Here is a tiny trained network, its code and every weight. The questions are about switching its units off for an input and a target symbol, where a switched-off unit gives its printed mean instead of its output.

import numpy as np


def w(rows, s, z=0):
    codes = np.array(rows[::2]) - 128.0
    scale = np.full(codes.shape[1], s)
    scale[-1] = z or s
    return codes * scale


def norm(h):
    return h / np.sqrt((h * h).mean(-1, keepdims=True) + 1e-5)


def f(y):
    return np.maximum(y, 0)


def softmax(a):
    e = np.exp(a - a.max(-1, keepdims=True))
    return e / e.sum(-1, keepdims=True)


def log_softmax(a):
    a = a - a.max(-1, keepdims=True)
    return a - np.log(np.exp(a).sum(-1, keepdims=True))


def net(x, mask):
    ids = ['αβδζηλμξπστφψ'.index(c) for c in x.split()]
    T = len(ids)
    res = E[ids] + P[:T]
    u = 0
    for l in range(2):
        q, k, v = (norm(res) @ M[l].T for M in (Q, K, V))
        z = softmax(np.where(np.tri(T) > 0, q @ k.T / 4**0.5, -1e9)) @ v
        res = res + np.where(mask[u], z, O[l][:, -1]) @ O[l][:, :-1]
        u += 1
        y = f(norm(res) @ A[l][:, :-1].T + A[l][:, -1])
        res = res + np.where(mask[u : u + 16], y, B[l][:, -1]) @ B[l][:, :-1]
        u += 16
    return log_softmax(norm(res)[-1] @ U[:, :-1].T + U[:, -1])


Q, K, V, O, A, B = {}, {}, {}, {}, {}, {}
E = w([
[136,124,145,131,57],'α',
[137,119,143,126,63],'β',
[188,131,76,106,2],'δ',
[136,123,145,132,53],'ζ',
[184,121,161,138,148],'η',
[164,94,52,98,109],'λ',
[128,188,139,105,148],'μ',
[175,121,162,135,150],'ξ',
[105,112,181,92,147],'π',
[105,113,162,156,70],'σ',
[107,83,141,165,151],'τ',
[174,107,150,144,142],'φ',
[110,130,91,181,131],'ψ',
],0.0074)
P = w([
[252,106,102,169,187],'0',
[222,157,165,203,167],'1',
[203,146,164,178,148],'2',
[186,148,153,171,136],'3',
[171,148,144,160,130],'4',
[156,150,137,150,125],'5',
[140,153,131,138,123],'6',
[126,151,123,132,120],'7',
[112,153,119,126,117],'8',
[96,154,115,117,113],'9',
[77,148,107,101,112],'10',
[70,150,105,105,108],'11',
[54,155,102,98,105],'12',
],0.0027)
Q[0] = w([
[110,171,103,174,135],'0.h1',
[141,143,86,76,70],'0.h1',
[123,158,121,90,206],'0.h1',
[78,158,188,134,7],'0.h1',
],0.013)
K[0] = w([
[132,153,101,172,144],'0.h1',
[99,161,109,90,67],'0.h1',
[195,163,147,106,154],'0.h1',
[8,153,113,115,144],'0.h1',
],0.014)
V[0] = w([
[119,143,108,202,219],'0.h1',
[217,252,112,60,128],'0.h1',
[141,178,47,230,56],'0.h1',
[117,139,141,108,58],'0.h1',
],0.0039)
O[0] = w([
[138,125,166,61,85,96],'0.h1',
[152,213,34,175,43,173],'0.h1',
[47,255,155,180,122,6],'0.h1',
[128,140,111,192,146,134],'0.h1',
],0.0039,0.0021)
A[0] = w([
[204,136,124,135,105,27],'0.n1',
[131,54,104,199,171,111],'0.n2',
[142,180,223,71,255,51],'0.n3',
[122,109,177,128,99,82],'0.n4',
[136,106,132,240,120,112],'0.n5',
[57,113,169,126,97,100],'0.n6',
[162,180,149,139,96,173],'0.n7',
[169,129,10,124,202,102],'0.n8',
[118,113,186,156,90,9],'0.n9',
[134,107,63,133,65,52],'0.n10',
[123,129,117,197,223,74],'0.n11',
[100,123,136,53,146,126],'0.n12',
[184,113,200,103,100,89],'0.n13',
[133,62,172,134,102,98],'0.n14',
[115,124,169,112,49,79],'0.n15',
[117,86,120,122,204,126],'0.n16',
],0.0048,0.0011)
B[0] = w([
[66,147,83,115,136,190],'0.n1',
[124,137,53,122,123,164],'0.n2',
[146,255,54,233,146,232],'0.n3',
[112,130,151,170,145,183],'0.n4',
[191,92,111,54,168,191],'0.n5',
[160,136,177,108,145,171],'0.n6',
[67,67,131,103,101,219],'0.n7',
[159,145,158,216,148,183],'0.n8',
[112,118,130,179,172,160],'0.n9',
[205,140,134,165,84,195],'0.n10',
[111,127,42,86,71,145],'0.n11',
[146,150,170,83,101,198],'0.n12',
[54,132,67,133,103,255],'0.n13',
[52,73,152,134,118,241],'0.n14',
[173,175,119,194,86,189],'0.n15',
[145,138,104,58,78,196],'0.n16',
],0.0092,0.0025)
Q[1] = w([
[98,69,255,120,94],'1.h1',
[130,209,87,83,30],'1.h1',
[99,188,177,203,98],'1.h1',
[243,198,131,140,126],'1.h1',
],0.0091)
K[1] = w([
[24,83,215,71,113],'1.h1',
[140,252,52,78,75],'1.h1',
[124,226,208,138,158],'1.h1',
[255,153,165,104,75],'1.h1',
],0.0077)
V[1] = w([
[66,253,131,151,114],'1.h1',
[157,197,244,17,173],'1.h1',
[100,124,70,185,108],'1.h1',
[173,150,56,92,248],'1.h1',
],0.0036)
O[1] = w([
[95,58,110,13,111,203],'1.h1',
[51,85,1,203,83,2],'1.h1',
[165,138,187,69,152,206],'1.h1',
[28,132,166,155,81,115],'1.h1',
],0.0032,0.0043)
A[1] = w([
[132,14,110,193,118,50],'1.n1',
[136,104,120,122,145,93],'1.n2',
[83,109,17,154,169,50],'1.n3',
[157,96,128,125,155,39],'1.n4',
[161,149,75,110,101,104],'1.n5',
[155,144,119,105,140,116],'1.n6',
[72,118,112,92,105,74],'1.n7',
[125,81,115,104,83,68],'1.n8',
[79,101,161,45,160,106],'1.n9',
[138,202,140,169,189,94],'1.n10',
[57,169,142,210,128,119],'1.n11',
[163,70,140,143,157,3],'1.n12',
[148,102,65,150,111,141],'1.n13',
[134,103,95,236,191,124],'1.n14',
[64,105,205,184,146,38],'1.n15',
[163,33,2,89,197,31],'1.n16',
],0.0066,0.0016)
B[1] = w([
[59,123,133,170,167,160],'1.n1',
[133,120,115,122,131,132],'1.n2',
[111,157,93,39,145,159],'1.n3',
[138,127,116,99,133,132],'1.n4',
[112,108,122,123,149,197],'1.n5',
[114,118,134,129,135,165],'1.n6',
[149,128,181,142,126,212],'1.n7',
[131,153,105,160,127,179],'1.n8',
[103,175,190,93,104,254],'1.n9',
[116,100,68,100,141,168],'1.n10',
[126,85,76,91,153,160],'1.n11',
[155,128,123,86,148,134],'1.n12',
[103,149,133,130,106,170],'1.n13',
[132,189,180,152,170,154],'1.n14',
[156,50,147,124,102,146],'1.n15',
[112,99,7,101,174,177],'1.n16',
],0.016,0.0039)
U = w([
[213,111,125,112,141,65],'α',
[107,118,27,61,169,254],'β',
[152,120,123,139,125,29],'δ',
[177,119,124,137,130,65],'ζ',
[193,215,112,199,204,155],'η',
[161,115,129,146,113,55],'λ',
[175,174,56,152,2,81],'μ',
[94,186,217,73,101,207],'ξ',
[24,129,108,231,106,132],'π',
[120,56,188,157,242,102],'σ',
[121,85,132,146,130,50],'τ',
[138,112,126,153,129,69],'φ',
[138,26,139,114,83,91],'ψ',
],0.0079,0.0027)

Each question gives the input, a string of symbols that net reads in full, and the target symbol t.
The units are the heads (4 rows each of Q, K, V and O) and the neurons (one row each of A and B). Each row of codes is followed by its name. A weight is (code - 128) times the scale printed after its matrix; where a second scale follows, it is the last column's (O, A, B and U).
mask holds one flag per unit, layer by layer, with each layer's heads first. A switched-off unit (its flag False) gives its mean, the last column of its rows in O or B, instead of its output. The means were averaged over made-up inputs and are rounded, as every weight is.
A unit's drop is (log p(t) with every unit on - log p(t) with that unit switched off) / (log p(t) with every unit on - log p(t) with every unit switched off).
The circuit of an input: a set's keep is (log p(t) with only the set's units on - log p(t) with every unit switched off) / (log p(t) with every unit on - log p(t) with every unit switched off). Starting from the 12 units with the biggest drops (on a tie, the unit counted first), units are removed one at a time, each time the one whose removal leaves the highest keep (on an exact tie, the one counted first), for as long as the keep stays at least 0.8.
units of the circuit, in order: the units of the circuit, biggest drop first
unit that matters most: the unit with the biggest drop
k most important neurons: the k neurons with the biggest drops, biggest first
k most important neurons of layer l: the k neurons of layer l with the biggest drops, biggest first
drop of u: that unit's drop, to one decimal
input π μ π π α μ π π φ λ, target η: units of the circuit, in order => [0.n8 1.n14]
input τ α α π σ α ξ ξ ψ σ, target ψ: 2 most important neurons => [1.n15 0.n3]
input ξ φ τ φ μ μ α, target μ: most important neuron => [1.n9]
input ψ φ λ π π π η, target β: units of the circuit, in order => [0.n13 1.n9]
input π π π π φ μ, target β: 2 most important neurons of layer 0 => [0.n3 0.n8]
input μ μ μ π π ξ, target β: 2 most important neurons of layer 0 => [0.n12 0.n14]
input μ α β π β, target π: 2 most important neurons => [1.n1 0.n14]
input ψ ξ β, target ψ: 2 most important neurons => [0.n15 0.n3]
input π α φ μ τ, target β: 2 most important neurons => [1.n16 0.n2]
input ψ π π α α ζ π η, target β: 2 most important neurons => [1.n16 0.n12]
input ψ α β, target ψ: 2 most important neurons of layer 0 => [0.n9 0.n15]
input α π π μ μ μ μ δ β, target μ: 2 most important neurons of layer 1 => [1.n9 1.n7]
input ξ π δ π ψ δ ζ, target ψ: 4 most important neurons of layer 0 => [0.n9 0.n15 0.n3 0.n16]
input π μ η μ ζ, target μ: unit that matters most => 0.h1
input π α ψ π φ π μ, target β: 2 most important neurons => [0.n3 1.n9]
input α β δ π ψ α π ζ, target π: 2 most important neurons => [1.n1 0.n10]
input α π π δ π α η φ, target β: 2 most important neurons => [1.n16 0.n5]
input μ σ δ ζ, target σ: 2 most important neurons of layer 1 => [1.n9 1.n1]
input ξ α π ψ α ψ μ σ ζ, target σ: drop of 0.n13 => 0.2
input α μ π λ, target η: most important neuron of layer 1 => [1.n14]
input δ ψ α μ ψ, target ξ: drop of 0.n3 => 0.2
input μ π ψ α σ α ξ α μ μ α, target μ: drop of 0.h1 => 0.5
input π α δ ψ δ π α π ψ α, target ψ: 2 most important neurons of layer 0 => [0.n15 0.n3]
